What each symbol does to the items:
lm: $>br, @>lf, %>rp, +>cd, ^>bh, &>jt, !>gs
mg: $>zd, @>lz, %>fd, +>jz, ^>tp, &>jr, !>qb
pg: $>zj, @>tj, %>jh, +>dr, ^>qf, &>hz, !>tz
hp: $>hm, @>cp, %>hh, +>gs, ^>hs, &>dz, !>cd
pz: $>cg, @>fg, %>zp, +>mp, ^>dn, &>hj, !>tg
jr: $>bg, @>rm, %>nz, +>sg, ^>gr, &>mg, !>pp
sd: $>ml, @>dz, %>zq, +>qf, ^>dr, &>cp, !>zr
lz: $>sr, @>mg, %>cc, +>jq, ^>qh, &>rm, !>qp
lq: $>mt, @>pn, %>gs, +>hh, ^>tt, &>dh, !>rp
hf: $>mz, @>hj, %>none, +>none, ^>ld, &>fg, !>cl
jg: $>qd, @>qf, %>dh, +>dz, ^>tj, &>gs, !>jt
br: $>lm, @>nr, %>mm, +>dj, ^>rz, &>cf, !>rj
qh: $>zg, @>tp, %>cd, +>rp, ^>lz, &>mh, !>hh
nh: $>zz, @>dn, %>qg, +>jl, ^>fg, &>ld, !>lj
cg: $>pz, @>jh, %>tj, +>ff, ^>dh, &>tt, !>gp
jq: $>pr, @>jz, %>bh, +>lz, ^>rp, &>gp, !>tt
dj: $>cd, @>sn, %>zg, +>br, ^>jc, &>rc, !>hm
bc: $>ll, @>dt, %>tc, +>zt, ^>rc, &>jc, !>nb
nr: $>lf, @>br, %>bd, +>sn, ^>sq, &>dc, !>jp
mz: $>hf, @>tt, %>hz, +>qb, ^>pn, &>jh, !>jz
rm: $>tc, @>jr, %>ll, +>gp, ^>mh, &>lz, !>ff
tz: $>nl, @>mc, %>sg, +>nz, ^>nc, &>th, !>pg
hj: $>tt, @>hf, %>gq, +>fc, ^>mt, &>pz, !>pr
zp: $>tj, @>zj, %>pz, +>nb, ^>qd, &>gq, !>zt
bg: $>jr, @>tc, %>dt, +>pf, ^>nt, &>zd, !>jf
th: $>sq, @>bh, %>jz, +>fd, ^>lf, &>tz, !>hz
cc: $>jc, @>fd, %>lz, +>bh, ^>cd, &>ll, !>hs
qm: $>gd, @>hh, %>cp, +>pn, ^>qb, &>zq, !>tp
dm: $>bd, @>rp, %>lf, +>tp, ^>jz, &>qt, !>pn
nl: $>tz, @>zt, %>pf, +>dt, ^>dc, &>sq, !>zj
sg: $>pf, @>gp, %>tz, +>jr, ^>qt, &>jz, !>jh
bh: $>rz, @>th, %>jq, +>cc, ^>lm, &>mc, !>bl
cd: $>dj, @>gh, %>qh, +>lm, ^>cc, &>gf, !>hp
sb: $>jp, @>gs, %>pn, +>cp, ^>hz, &>qf, !>lf
mp: $>ff, @>jf, %>nb, +>pz, ^>ft, &>fc, !>tc
sr: $>lz, @>zd, %>jc, +>pr, ^>zg, &>tc, !>fc
rc: $>gf, @>sc, %>zc, +>cf, ^>bc, &>dj, !>hd
gp: $>tg, @>sg, %>mc, +>rm, ^>nm, &>jq, !>cg
mt: $>lq, @>ld, %>rj, +>gb, ^>hj, &>dn, !>mm
qb: $>none, @>qp, %>none, +>mz, ^>qm, &>pp, !>mg
tp: $>zl, @>qh, %>gh, +>dm, ^>mg, &>gr, !>qm
dh: $>dn, @>zz, %>jg, +>bs, ^>cg, &>lq, !>nm
tj: $>zp, @>pg, %>cg, +>fm, ^>jg, &>bl, !>mc
dn: $>dh, @>nh, %>qd, +>ft, ^>pz, &>mt, !>lt
qp: $>fc, @>qb, %>hs, +>tt, ^>hh, &>ff, !>lz
sn: $>gh, @>dj, %>zl, +>nr, ^>none, &>sc, !>none
ll: $>bc, @>nz, %>rm, +>mc, ^>gf, &>cc, !>fm
cl: $>jz, @>pr, %>sq, +>zd, ^>bd, &>pf, !>hf
qt: $>lj, @>nm, %>nc, +>gr, ^>sg, &>dm, !>zz
jz: $>cl, @>jq, %>th, +>mg, ^>dm, &>sg, !>mz
gq: $>bl, @>none, %>hj, +>none, ^>rj, &>zp, !>rz
bl: $>gq, @>hz, %>tt, +>hs, ^>gs, &>tj, !>bh
fd: $>none, @>cc, %>mg, +>th, ^>gh, &>nz, !>none
mc: $>zt, @>tz, %>gp, +>ll, ^>jt, &>bh, !>tj
tg: $>gp, @>pf, %>zt, +>tc, ^>lt, &>pr, !>pz
pf: $>sg, @>tg, %>nl, +>bg, ^>lj, &>cl, !>fg
hz: $>none, @>bl, %>mz, +>none, ^>sb, &>pg, !>th
dt: $>nz, @>bc, %>bg, +>nl, ^>sc, &>none, !>none
rp: $>mm, @>dm, %>lm, +>qh, ^>jq, &>nm, !>lq
dz: $>hd, @>sd, %>bs, +>jg, ^>fm, &>hp, !>gf
fc: $>qp, @>none, %>none, +>hj, ^>gb, &>mp, !>sr
rz: $>bh, @>sq, %>pr, +>jc, ^>br, &>zt, !>gq
sc: $>zr, @>rc, %>nt, +>dc, ^>dt, &>sn, !>ml
lf: $>nr, @>lm, %>dm, +>gh, ^>th, &>nc, !>sb
ft: $>bs, @>jl, %>hd, +>dn, ^>mp, &>gb, !>zc
zq: $>jl, @>bs, %>sd, +>zz, ^>pp, &>qm, !>gr
fm: $>nb, @>dr, %>ff, +>tj, ^>dz, &>hs, !>ll
zj: $>pg, @>zp, %>fg, +>none, ^>qg, &>none, !>nl
jf: $>pp, @>mp, %>none, +>fg, ^>jl, &>none, !>bg
nt: $>gr, @>zc, %>sc, +>lj, ^>bg, &>zl, !>jl
lj: $>qt, @>lt, %>dc, +>nt, ^>pf, &>bd, !>nh
tc: $>rm, @>bg, %>bc, +>tg, ^>zc, &>sr, !>mp
tt: $>hj, @>mz, %>bl, +>qp, ^>lq, &>cg, !>jq
zd: $>mg, @>sr, %>none, +>cl, ^>zl, &>bg, !>none
jl: $>zq, @>ft, %>ml, +>nh, ^>jf, &>gd, !>nt
gd: $>qm, @>gb, %>none, +>ld, ^>none, &>jl, !>zl
jp: $>sb, @>rj, %>ld, +>none, ^>none, &>qg, !>nr
fg: $>jh, @>pz, %>zj, +>jf, ^>nh, &>hf, !>pf
nb: $>fm, @>none, %>mp, +>zp, ^>hd, &>none, !>bc
sq: $>th, @>rz, %>cl, +>none, ^>nr, &>nl, !>none
pr: $>jq, @>cl, %>rz, +>sr, ^>mm, &>tg, !>hj
lt: $>nm, @>lj, %>cf, +>zc, ^>tg, &>mm, !>dn
zc: $>mh, @>nt, %>rc, +>lt, ^>tc, &>zg, !>ft
mm: $>rp, @>bd, %>br, +>zg, ^>pr, &>lt, !>mt
gs: $>rj, @>sb, %>lq, +>hp, ^>bl, &>jg, !>lm
hs: $>none, @>none, %>qp, +>bl, ^>hp, &>fm, !>cc
ml: $>sd, @>hd, %>jl, +>qg, ^>none, &>none, !>sc
zz: $>nh, @>dh, %>qf, +>zq, ^>jh, &>pn, !>qt
hd: $>dz, @>ml, %>ft, +>qd, ^>nb, &>hm, !>rc
bs: $>ft, @>zq, %>dz, +>dh, ^>ff, &>hh, !>mh
ff: $>mp, @>pp, %>fm, +>cg, ^>bs, &>qp, !>rm
jh: $>fg, @>cg, %>pg, +>pp, ^>zz, &>mz, !>sg
dc: $>nc, @>cf, %>lj, +>sc, ^>nl, &>nr, !>qg
qf: $>qg, @>jg, %>zz, +>sd, ^>pg, &>sb, !>nc
cp: $>none, @>hp, %>qm, +>sb, ^>none, &>sd, !>gh
jt: $>cf, @>nc, %>nm, +>gf, ^>mc, &>lm, !>jg
dr: $>none, @>fm, %>pp, +>pg, ^>sd, &>none, !>nz
zt: $>mc, @>nl, %>tg, +>bc, ^>cf, &>rz, !>zp
bd: $>dm, @>mm, %>nr, +>zl, ^>cl, &>lj, !>ld
rj: $>gs, @>jp, %>mt, +>hm, ^>gq, &>qd, !>br
gb: $>hh, @>gd, %>hm, +>mt, ^>fc, &>ft, !>zg
qg: $>qf, @>qd, %>nh, +>ml, ^>zj, &>jp, !>dc
cf: $>jt, @>dc, %>lt, +>rc, ^>zt, &>br, !>qd
hm: $>hp, @>none, %>gb, +>rj, ^>none, &>hd, !>dj
qd: $>jg, @>qg, %>dn, +>hd, ^>zp, &>rj, !>cf
gh: $>sn, @>cd, %>tp, +>lf, ^>fd, &>zr, !>cp
nc: $>dc, @>jt, %>qt, +>zr, ^>tz, &>lf, !>qf
zl: $>tp, @>zg, %>sn, +>bd, ^>zd, &>nt, !>gd
zr: $>sc, @>gf, %>gr, +>nc, ^>nz, &>gh, !>sd
zg: $>qh, @>zl, %>dj, +>mm, ^>sr, &>zc, !>gb
pn: $>ld, @>lq, %>sb, +>qm, ^>mz, &>zz, !>dm
ld: $>pn, @>mt, %>jp, +>gd, ^>hf, &>nh, !>bd
jc: $>cc, @>none, %>sr, +>rz, ^>dj, &>bc, !>none
gr: $>nt, @>mh, %>zr, +>qt, ^>jr, &>tp, !>zq
gf: $>rc, @>zr, %>mh, +>jt, ^>ll, &>cd, !>dz
hh: $>gb, @>qm, %>hp, +>lq, ^>qp, &>bs, !>qh
mh: $>zc, @>gr, %>gf, +>nm, ^>rm, &>qh, !>bs
pp: $>jf, @>ff, %>dr, +>jh, ^>zq, &>qb, !>jr
nz: $>dt, @>ll, %>jr, +>tz, ^>zr, &>fd, !>dr
nm: $>lt, @>qt, %>jt, +>mh, ^>gp, &>rp, !>dh

In the rows, 42 stands for zero.

The rows follow the links: the fewer symbols apart two items are, the more alike their rows tend to be.

Each row is also shifted at random along 5 hidden directions that mean nothing.

Some items, each with a row of numbers:
qm: 41,44,43,52,26,35,44,46,45,39,29,47,43,25,40,45,42,37,43,36,39,26,35,45,35,32,32,63,45,47,52,36,43,42,40,49,45,42,37,53,57,53,40,52,37,47,43,30,34
hh: 23,45,38,42,49,48,46,45,41,40,43,45,40,44,42,43,45,37,38,45,43,41,42,32,34,41,43,27,43,44,44,35,35,34,38,40,50,36,42,35,39,41,46,40,41,39,43,45,40
fd: 8,46,41,39,37,56,37,34,42,54,41,39,46,38,46,41,42,47,41,41,43,38,47,39,46,47,37,50,41,37,25,53,36,45,43,40,48,40,34,43,29,27,32,35,48,42,44,46,48
lz: 43,41,41,54,27,35,45,46,40,37,32,40,40,33,45,44,35,38,44,36,47,30,35,37,27,42,37,47,47,33,57,30,37,48,36,46,47,44,44,40,56,61,52,41,38,43,43,40,33
zj: 51,48,36,41,55,36,52,40,45,37,45,41,39,54,41,43,37,47,33,43,48,55,44,42,38,46,47,32,41,42,52,35,49,36,46,39,38,46,36,29,48,64,38,44,41,34,36,46,39
zl: 43,55,45,37,48,46,40,46,45,37,35,40,40,38,39,38,41,37,48,37,33,36,37,36,44,36,47,39,37,42,39,40,52,42,35,44,52,38,38,45,34,31,36,40,37,53,37,43,42
dt: 13,42,34,41,51,49,28,38,48,47,55,42,41,64,46,46,38,47,43,49,39,39,50,48,63,46,36,35,41,43,26,52,45,45,54,32,49,39,43,40,23,18,28,41,43,39,40,39,50
mp: 49,39,44,36,45,45,44,42,43,44,54,47,34,54,38,53,40,36,33,46,43,40,44,47,44,46,36,32,36,47,46,38,39,36,38,41,43,38,48,40,47,42,48,43,43,35,43,44,37
cd: 44,35,44,49,32,43,39,38,38,41,42,38,43,36,49,49,47,48,47,45,46,33,41,46,38,32,32,50,46,36,51,44,35,47,39,49,41,38,46,41,47,48,49,40,40,45,49,38,42
pf: 57,49,40,41,46,37,37,48,45,34,33,36,36,45,42,32,35,38,45,33,36,47,39,35,41,44,52,38,46,40,37,33,54,47,45,38,45,52,37,41,33,33,34,41,36,50,33,40,40
nr: 41,39,45,35,62,36,35,39,50,35,60,36,41,63,36,48,45,48,49,52,41,53,38,56,54,38,44,33,36,39,54,46,47,42,47,40,35,37,42,34,44,35,34,39,45,43,42,40,46
ft: 42,51,47,36,38,60,52,45,34,56,37,46,36,26,42,36,50,37,39,32,42,43,50,22,34,45,46,36,36,44,16,47,41,31,30,40,51,30,39,40,25,32,48,36,44,42,35,51,37
dn: 50,40,39,40,42,39,49,46,39,40,38,45,36,36,38,37,44,38,39,33,36,46,41,36,35,35,47,37,38,44,42,33,44,36,40,40,38,44,46,40,49,51,51,45,41,40,38,37,35
pp: 44,45,40,39,38,47,40,41,48,47,44,46,41,41,38,46,38,37,32,44,43,35,47,49,42,45,35,49,38,46,37,47,38,39,37,40,45,38,36,45,39,32,38,46,42,38,47,46,38
zp: 61,31,39,46,36,24,36,40,38,31,46,44,44,49,40,45,36,45,34,45,40,43,34,51,51,39,38,41,45,51,55,39,45,42,53,40,37,51,51,45,53,44,48,54,39,44,44,31,45
nz: 17,61,37,25,46,61,46,36,39,52,37,40,48,40,37,34,41,49,45,36,34,48,51,26,35,56,53,33,30,36,9,47,43,37,45,33,54,40,31,43,17,30,34,26,41,39,37,52,49
rm: 34,43,31,38,43,41,36,48,41,42,39,38,38,47,37,45,35,35,44,43,35,38,43,38,44,48,40,33,40,39,31,38,38,44,45,33,53,45,49,45,36,30,46,38,38,40,41,38,42
hm: 31,41,52,40,42,55,43,38,36,47,42,48,45,38,47,41,47,48,39,39,43,40,44,36,47,42,37,42,40,48,31,50,39,38,40,44,46,33,46,43,27,30,45,42,45,49,37,48,47
hz: 43,41,45,41,45,43,47,35,44,41,48,44,43,52,44,44,39,47,36,52,48,49,42,50,40,46,43,40,43,45,48,46,37,39,39,45,30,43,39,33,41,46,35,44,48,40,51,52,46
lq: 49,31,43,40,39,34,39,48,42,37,35,45,45,39,38,38,43,39,41,42,35,36,37,41,45,34,42,43,42,51,47,37,38,40,41,47,35,44,47,50,43,35,47,50,40,52,46,34,41
gq: 56,36,46,41,45,37,41,40,37,33,43,44,44,50,43,36,38,45,33,40,39,47,36,42,49,43,47,31,42,50,49,42,45,38,45,42,40,48,48,37,33,39,47,45,40,53,36,45,49
bh: 64,31,53,44,31,43,33,38,34,41,37,39,50,38,48,35,40,46,42,45,42,39,36,41,47,42,42,49,46,42,41,52,35,50,44,49,35,44,48,48,31,29,46,41,46,56,46,45,49
cg: 11,41,26,42,32,37,52,47,34,51,33,45,36,36,35,38,38,36,35,37,44,46,49,32,29,47,49,37,37,42,33,33,40,37,40,35,40,47,40,41,52,59,48,39,42,25,41,40,36
qb: 42,51,42,44,41,44,51,43,44,41,43,41,39,40,45,49,40,37,32,44,51,39,40,39,30,47,42,43,44,43,50,35,40,38,32,46,48,40,36,34,49,57,40,43,42,39,46,51,35
pr: 73,35,53,48,32,35,38,46,37,32,39,39,38,40,46,42,36,36,44,40,43,39,32,39,43,41,38,43,47,39,59,36,44,47,35,51,34,48,47,41,47,43,45,42,42,51,42,44,35
dj: 59,37,52,39,50,48,33,36,41,35,54,39,43,52,41,50,44,47,50,50,38,41,38,51,53,38,34,37,37,40,54,49,40,45,42,48,44,34,51,43,43,36,44,38,43,51,40,46,45
jq: 27,38,39,34,42,40,41,44,41,38,41,37,40,46,38,38,38,37,45,44,35,46,40,38,40,49,48,30,39,39,42,36,40,44,38,40,40,49,46,43,35,36,46,36,43,46,43,48,41
ff: 67,42,40,39,49,51,44,43,41,37,46,47,41,52,44,45,40,37,31,48,43,42,39,39,44,45,42,28,45,48,39,43,35,35,34,41,48,40,46,35,26,27,45,42,41,47,44,51,46
nm: 35,40,32,27,56,40,42,46,40,42,44,39,38,49,36,37,45,36,49,47,37,51,46,34,38,42,52,21,33,36,35,38,40,40,44,34,41,39,45,36,34,37,45,33,40,35,41,41,40
tj: 61,35,45,43,34,50,49,33,39,51,49,46,42,42,46,44,42,48,32,47,50,47,48,46,38,44,35,48,41,42,41,51,31,38,39,46,28,41,45,38,45,47,44,41,47,36,48,50,43
hs: 66,36,45,42,42,42,33,39,42,33,42,48,48,54,47,45,38,48,31,50,40,38,29,44,49,42,37,35,44,50,51,46,38,41,42,44,48,45,49,45,31,31,42,48,39,57,46,46,49
jp: 40,45,48,40,48,42,47,37,43,39,42,43,42,38,43,36,46,46,39,38,42,48,40,40,43,38,48,39,44,47,44,43,47,38,42,44,36,40,35,38,40,43,36,44,43,45,36,43,44
jh: 17,38,26,39,58,40,36,45,53,47,58,44,35,67,44,46,42,36,32,55,49,48,52,53,54,46,45,34,44,49,36,42,38,38,44,30,37,44,42,31,35,30,37,42,45,31,46,43,41
zg: 15,38,44,45,37,50,39,43,42,50,52,39,32,37,47,51,48,36,50,40,50,34,47,44,42,42,33,46,40,34,39,44,37,45,35,44,42,32,46,37,46,40,44,36,47,35,43,44,32
nt: 40,47,32,54,46,31,42,46,49,40,45,35,34,45,39,52,41,37,47,44,47,38,42,50,41,34,36,42,46,38,56,26,50,45,45,37,48,41,38,36,63,66,40,43,36,30,40,27,31
bd: 9,41,42,44,47,41,36,47,47,44,45,39,35,42,44,37,44,36,50,38,42,42,43,42,45,40,45,42,44,39,37,39,50,44,43,39,39,41,37,42,35,37,38,40,42,40,37,35,35
tg: 30,31,37,44,29,31,37,45,41,48,48,40,36,42,40,41,36,34,43,39,40,38,45,47,47,44,44,46,38,37,37,38,43,47,44,39,33,49,48,46,53,45,46,40,43,34,42,35,35
zc: 44,40,36,38,51,43,27,47,41,35,45,38,37,51,38,45,43,35,49,45,32,36,41,44,58,36,42,29,38,41,35,40,47,48,48,34,52,39,50,46,29,18,44,41,37,46,38,34,44
sq: 36,39,44,45,46,37,38,39,47,39,54,39,37,55,44,46,39,46,42,47,48,50,40,51,43,46,43,42,42,36,55,45,43,45,42,40,33,46,43,34,49,54,40,40,45,37,39,45,42
rc: 56,45,47,41,45,56,46,32,38,49,60,38,40,45,46,54,52,46,48,47,55,45,51,44,40,41,34,38,35,32,43,51,33,44,37,44,41,25,45,29,45,49,50,33,48,31,41,48,43
zr: 62,48,47,43,32,53,34,39,43,46,34,40,51,29,49,35,44,46,52,36,38,31,42,40,45,40,35,57,46,40,25,56,37,44,42,46,46,37,36,50,24,22,33,43,45,55,49,40,52
gp: 64,43,45,34,35,50,42,46,35,42,26,39,43,28,44,26,37,37,44,33,37,44,41,23,34,47,54,35,43,38,22,41,39,43,34,40,44,45,42,43,19,24,44,37,40,53,39,50,42

From each start, follow one symbol. Which item do you reach?
Answers are names.
---
11,29,47,41,25,39,34,44,38,46,41,43,38,30,43,36,45,38,51,34,38,34,45,44,50,39,38,54,39,38,34,47,42,47,38,44,33,42,47,55,45,28,45,40,45,44,40,33,39
^: pr
---
37,48,34,41,46,45,49,33,43,48,50,38,40,51,44,44,44,46,40,48,51,54,51,42,31,52,45,38,39,36,42,42,39,41,41,39,30,45,37,29,46,56,37,33,47,27,45,49,44
%: sg
---
47,26,53,55,20,32,37,46,39,41,37,46,40,25,47,36,42,35,43,37,46,30,37,46,47,33,36,63,48,48,48,44,41,46,36,54,32,44,48,54,49,37,46,54,41,50,44,32,33
%: rj
---
46,39,40,39,46,32,30,46,48,38,37,39,42,44,38,36,42,36,48,42,31,40,37,48,52,33,46,43,42,42,41,37,53,46,48,36,43,46,40,51,39,30,35,44,40,48,37,27,39
$: qt
---
44,41,49,48,34,40,39,47,45,40,29,44,44,28,46,31,44,33,42,38,39,35,38,42,42,33,45,56,49,51,39,42,42,39,37,48,36,44,35,49,33,28,37,50,42,52,43,42,41
$: ld
---
40,49,38,41,30,44,55,47,39,52,28,38,40,15,43,32,46,37,50,29,49,42,46,28,22,39,49,57,43,31,28,40,41,44,31,43,35,39,29,41,45,57,38,33,44,35,44,44,35
^: sg
---
55,43,45,44,35,39,50,39,36,38,36,44,43,29,37,48,47,47,41,39,41,38,37,39,26,36,38,44,41,44,57,40,35,36,40,51,46,38,42,45,57,64,51,46,41,43,44,42,42
@: cp
---
48,48,46,40,48,49,43,36,45,43,46,37,41,39,38,52,49,49,51,48,46,44,41,47,33,38,36,47,37,35,47,44,36,42,35,46,42,33,34,41,44,52,37,34,44,38,48,46,44
$: sn
---
34,35,50,35,41,43,46,37,36,45,49,47,44,41,37,43,47,47,38,40,41,46,42,42,44,36,43,42,34,45,45,49,41,38,42,44,35,39,47,42,46,45,46,44,44,43,38,43,41
@: jp
---
51,45,39,41,51,40,33,39,43,40,46,39,44,51,39,48,42,46,49,45,36,38,42,51,53,37,39,44,40,43,41,46,47,46,51,37,46,36,42,48,43,33,36,43,42,42,41,35,47
&: sn
---
37,41,39,41,33,46,39,37,38,51,35,39,46,30,38,42,45,48,47,39,40,35,44,39,37,38,34,46,37,37,30,49,35,45,47,43,44,34,44,48,43,43,45,39,43,37,45,38,45
&: cd
---
37,38,34,41,48,36,31,35,48,46,49,38,45,50,39,45,45,45,48,53,43,42,46,54,50,37,36,49,40,38,40,47,38,45,48,40,32,40,41,45,45,39,33,40,44,38,49,35,46
$: dc
---
33,34,36,48,29,37,42,45,43,50,38,47,40,31,40,46,47,35,36,40,41,28,43,44,40,37,32,54,40,45,38,38,36,43,41,42,44,38,47,52,51,44,49,49,40,32,50,31,35
!: mh
---
44,58,45,37,57,50,43,46,45,37,34,37,44,39,42,40,46,37,49,40,37,41,39,31,38,42,49,35,47,39,38,38,45,41,36,41,54,35,38,35,25,32,34,36,36,52,36,46,43
^: mg
---
18,40,34,37,47,39,45,45,39,44,42,46,37,51,43,37,36,37,33,38,41,48,47,29,42,48,53,26,41,50,27,36,48,34,46,31,45,48,44,35,28,35,46,42,41,38,33,41,40
&: hj
---
26,47,41,41,38,42,43,40,37,48,32,40,46,26,45,30,42,48,51,28,41,46,43,33,42,36,50,48,44,37,25,43,49,43,52,36,45,42,33,43,32,38,35,38,40,40,32,35,46
^: nl
---
27,45,47,50,30,43,34,47,44,41,34,39,42,37,44,39,36,37,43,33,41,28,36,42,46,44,35,56,47,37,38,39,53,46,42,46,45,48,36,48,38,37,35,43,38,49,36,38,36
$: mg
